Below is a small trained network, with its code and all its weights. Each question gives an input and a target symbol and asks what happens when units are switched off, that is, made to give their printed mean instead of their output.

import numpy as np


def w(rows, s, z=0):
    codes = np.array(rows[::2]) - 128.0
    scale = np.full(codes.shape[1], s)
    scale[-1] = z or s
    return codes * scale


def norm(h):
    return h / np.sqrt((h * h).mean(-1, keepdims=True) + 1e-5)


def f(y):
    return np.maximum(y, 0)


def softmax(a):
    e = np.exp(a - a.max(-1, keepdims=True))
    return e / e.sum(-1, keepdims=True)


def log_softmax(a):
    a = a - a.max(-1, keepdims=True)
    return a - np.log(np.exp(a).sum(-1, keepdims=True))


def net(x, mask):
    ids = ['ΘΠΣαβδεητ'.index(c) for c in x.split()]
    T = len(ids)
    res = E[ids] + P[:T]
    u = 0
    for l in range(2):
        q, k, v = (norm(res) @ M[l].T for M in (Q, K, V))
        z = softmax(np.where(np.tri(T) > 0, q @ k.T / 3**0.5, -1e9)) @ v
        res = res + np.where(mask[u], z, O[l][:, -1]) @ O[l][:, :-1]
        u += 1
        y = f(norm(res) @ A[l][:, :-1].T + A[l][:, -1])
        res = res + np.where(mask[u : u + 16], y, B[l][:, -1]) @ B[l][:, :-1]
        u += 16
    return log_softmax(norm(res)[-1] @ U[:, :-1].T + U[:, -1])


Q, K, V, O, A, B = {}, {}, {}, {}, {}, {}
E = w([
[138,136,65],'Θ',
[117,93,113],'Π',
[112,173,22],'Σ',
[115,151,58],'α',
[115,129,88],'β',
[137,92,85],'δ',
[71,102,208],'ε',
[122,52,46],'η',
[139,39,254],'τ',
],0.0073)
P = w([
[204,131,159],'0',
[150,66,31],'1',
[101,245,147],'2',
[166,28,122],'3',
[93,211,146],'4',
[162,35,115],'5',
[85,197,146],'6',
[167,35,95],'7',
[76,179,154],'8',
[168,43,112],'9',
[76,171,153],'10',
[174,48,102],'11',
[76,170,152],'12',
[187,72,76],'13',
],0.012)
Q[0] = w([
[254,75,124],'0.h1',
[60,99,97],'0.h1',
[96,109,162],'0.h1',
],0.0095)
K[0] = w([
[255,156,117],'0.h1',
[67,91,181],'0.h1',
[113,67,106],'0.h1',
],0.0088)
V[0] = w([
[111,107,254],'0.h1',
[145,19,121],'0.h1',
[77,156,7],'0.h1',
],0.0083)
O[0] = w([
[148,165,144,192],'0.h1',
[207,119,106,249],'0.h1',
[81,9,127,23],'0.h1',
],0.011,0.0015)
A[0] = w([
[56,142,166,157],'0.n1',
[147,164,133,120],'0.n2',
[8,89,100,8],'0.n3',
[134,96,124,158],'0.n4',
[42,135,117,110],'0.n5',
[208,165,72,133],'0.n6',
[94,147,147,138],'0.n7',
[138,143,189,75],'0.n8',
[109,177,60,139],'0.n9',
[69,211,187,102],'0.n10',
[169,144,136,158],'0.n11',
[161,47,137,113],'0.n12',
[9,120,119,114],'0.n13',
[125,122,128,129],'0.n14',
[139,94,59,112],'0.n15',
[167,92,224,93],'0.n16',
],0.013,0.011)
B[0] = w([
[67,140,89,254],'0.n1',
[121,100,135,147],'0.n2',
[122,37,6,160],'0.n3',
[121,118,118,202],'0.n4',
[135,148,107,212],'0.n5',
[105,88,142,234],'0.n6',
[94,140,107,194],'0.n7',
[104,105,63,137],'0.n8',
[120,116,177,186],'0.n9',
[88,165,148,254],'0.n10',
[109,85,125,199],'0.n11',
[94,155,132,231],'0.n12',
[153,171,60,244],'0.n13',
[128,124,130,134],'0.n14',
[115,161,170,199],'0.n15',
[113,120,108,164],'0.n16',
],0.014,0.0061)
Q[1] = w([
[154,249,116],'1.h1',
[234,85,139],'1.h1',
[52,45,194],'1.h1',
],0.013)
K[1] = w([
[56,85,49],'1.h1',
[140,253,68],'1.h1',
[230,129,209],'1.h1',
],0.011)
V[1] = w([
[182,107,54],'1.h1',
[163,57,67],'1.h1',
[246,150,174],'1.h1',
],0.014)
O[1] = w([
[146,44,47,2],'1.h1',
[114,97,26,215],'1.h1',
[233,1,145,179],'1.h1',
],0.0086,0.003)
A[1] = w([
[114,132,89,207],'1.n1',
[129,75,114,253],'1.n2',
[104,128,118,70],'1.n3',
[152,223,151,60],'1.n4',
[150,118,123,47],'1.n5',
[144,113,112,31],'1.n6',
[161,111,115,159],'1.n7',
[137,134,99,44],'1.n8',
[136,137,129,73],'1.n9',
[224,250,152,145],'1.n10',
[216,105,93,20],'1.n11',
[91,151,62,173],'1.n12',
[106,90,67,89],'1.n13',
[96,131,104,88],'1.n14',
[125,114,181,237],'1.n15',
[197,113,101,15],'1.n16',
],0.023,0.0046)
B[1] = w([
[109,128,165,201],'1.n1',
[129,177,105,213],'1.n2',
[114,121,138,152],'1.n3',
[112,186,109,159],'1.n4',
[113,121,126,133],'1.n5',
[137,145,133,135],'1.n6',
[127,156,146,160],'1.n7',
[125,116,110,133],'1.n8',
[123,122,133,128],'1.n9',
[5,154,93,142],'1.n10',
[66,113,143,158],'1.n11',
[127,89,167,251],'1.n12',
[135,151,86,197],'1.n13',
[122,101,139,179],'1.n14',
[168,122,106,189],'1.n15',
[100,98,143,146],'1.n16',
],0.021,0.012)
U = w([
[227,165,184,255],'Θ',
[115,118,70,105],'Π',
[117,2,64,98],'Σ',
[141,133,87,104],'α',
[105,113,100,97],'β',
[123,36,173,107],'δ',
[78,249,221,170],'ε',
[205,246,66,118],'η',
[44,57,251,89],'τ',
],0.0097,0.0055)

Each question gives the input, a string of symbols that net reads in full, and the target symbol t.
The units are the heads (3 rows each of Q, K, V and O) and the neurons (one row each of A and B). Each row of codes is followed by its name. A weight is (code - 128) times the scale printed after its matrix; where a second scale follows, it is the last column's (O, A, B and U).
mask holds one flag per unit, layer by layer, with each layer's heads first. A switched-off unit (its flag False) gives its mean, the last column of its rows in O or B, instead of its output. The means were averaged over made-up inputs and are rounded, as every weight is.
A unit's drop is (log p(t) with every unit on - log p(t) with that unit switched off) / (log p(t) with every unit on - log p(t) with every unit switched off).
The circuit of an input: a set's keep is (log p(t) with only the set's units on - log p(t) with every unit switched off) / (log p(t) with every unit on - log p(t) with every unit switched off). Starting from the 12 units with the biggest drops (on a tie, the unit counted first), units are removed one at a time, each time the one whose removal leaves the highest keep (on an exact tie, the one counted first), for as long as the keep stays at least 0.8.
circuit, biggest first: the units of the circuit, biggest drop first
unit that matters most: the unit with the biggest drop
k most important neurons: the k neurons with the biggest drops, biggest first
k most important neurons of layer l: the k neurons of layer l with the biggest drops, biggest first
drop when u is switched off: that unit's drop, to one decimal
input Σ β ε β Π ε δ τ ε ε Θ ε α τ, target ε: circuit, biggest first => 1.h1
input α β β Π Σ β η Σ α α, target τ: 3 most important neurons of layer 0 => 0.n6, 0.n10, 0.n13
input Π ε β β ε Σ δ β β Π, target Σ: 2 most important neurons of layer 1 => 1.n11, 1.n12
input ε ε τ, target τ: circuit, biggest first => 1.n2, 1.n12
input δ τ δ, target τ: circuit, biggest first => 1.n12, 1.n2
input Σ Σ ε Π Π η ε ε α δ ε α ε α, target ε: 2 most important neurons => 0.n15, 0.n3
input α Σ ε δ Σ Π Σ δ ε Π Π ε τ ε, target τ: 2 most important neurons of layer 0 => 0.n6, 0.n10
input β τ α β Θ ε Θ Θ Π Σ Σ τ α δ, target η: 4 most important neurons of layer 0 => 0.n1, 0.n6, 0.n11, 0.n13
input α Θ Π Π Π ε Π Π, target τ: 4 most important neurons => 0.n6, 0.n10, 0.n13, 0.n3
input β ε β Π ε Π Π ε, target η: 3 most important neurons of layer 0 => 0.n1, 0.n6, 0.n13
input ε δ τ δ Σ, target τ: 2 most important neurons => 0.n10, 0.n1
input β ε α ε α ε Π β, target η: 4 most important neurons => 0.n1, 0.n6, 0.n13, 0.n10
input α α Θ α Π ε Π Σ β δ ε Σ α η, target τ: 2 most important neurons of layer 1 => 1.n12, 1.n1
input α Π δ ε ε Π τ η Θ α, target τ: 2 most important neurons => 0.n10, 0.n6
input Π δ β ε ε ε Π α β Π, target Σ: 2 most important neurons of layer 0 => 0.n10, 0.n1
input Θ ε τ, target τ: unit that matters most => 0.n6
input β Θ ε ε ε Π τ ε Π τ β ε δ ε, target η: 4 most important neurons of layer 0 => 0.n1, 0.n6, 0.n11, 0.n13
input Π Π ε β δ ε β Π Π τ, target Σ: 3 most important neurons => 0.n10, 0.n1, 0.n15
input α ε ε δ Π Π ε ε Π ε δ Σ, target τ: 2 most important neurons of layer 0 => 0.n10, 0.n6
input Π ε β ε ε ε β ε η Π β Σ, target Σ: 3 most important neurons => 0.n10, 0.n1, 1.n11
input α Π β τ η η β β ε β, target τ: 3 most important neurons => 0.n6, 0.n10, 0.n13
input α τ ε ε ε η τ ε Π η, target τ: 2 most important neurons => 0.n12, 0.n13
input α β Θ ε β δ, target τ: 4 most important neurons => 0.n6, 0.n10, 0.n13, 0.n3
input Π ε Θ Π ε δ Π Σ ε Θ ε ε Π τ, target Σ: unit that matters most => 0.h1
input ε ε ε δ, target Θ: 2 most important neurons of layer 0 => 0.n6, 0.n13
input Σ Π Π β, target ε: drop when 1.h1 is switched off => 1.5
input ε Θ ε α δ ε β Σ δ Π η ε Π ε, target Θ: drop when 1.n13 is switched off => 0.0
input Π Π ε ε β δ τ Π β δ τ ε δ β, target Σ: drop when 1.n1 is switched off => 0.2
input Σ Θ ε α α α ε ε δ ε δ ε, target ε: drop when 0.n13 is switched off => 0.2
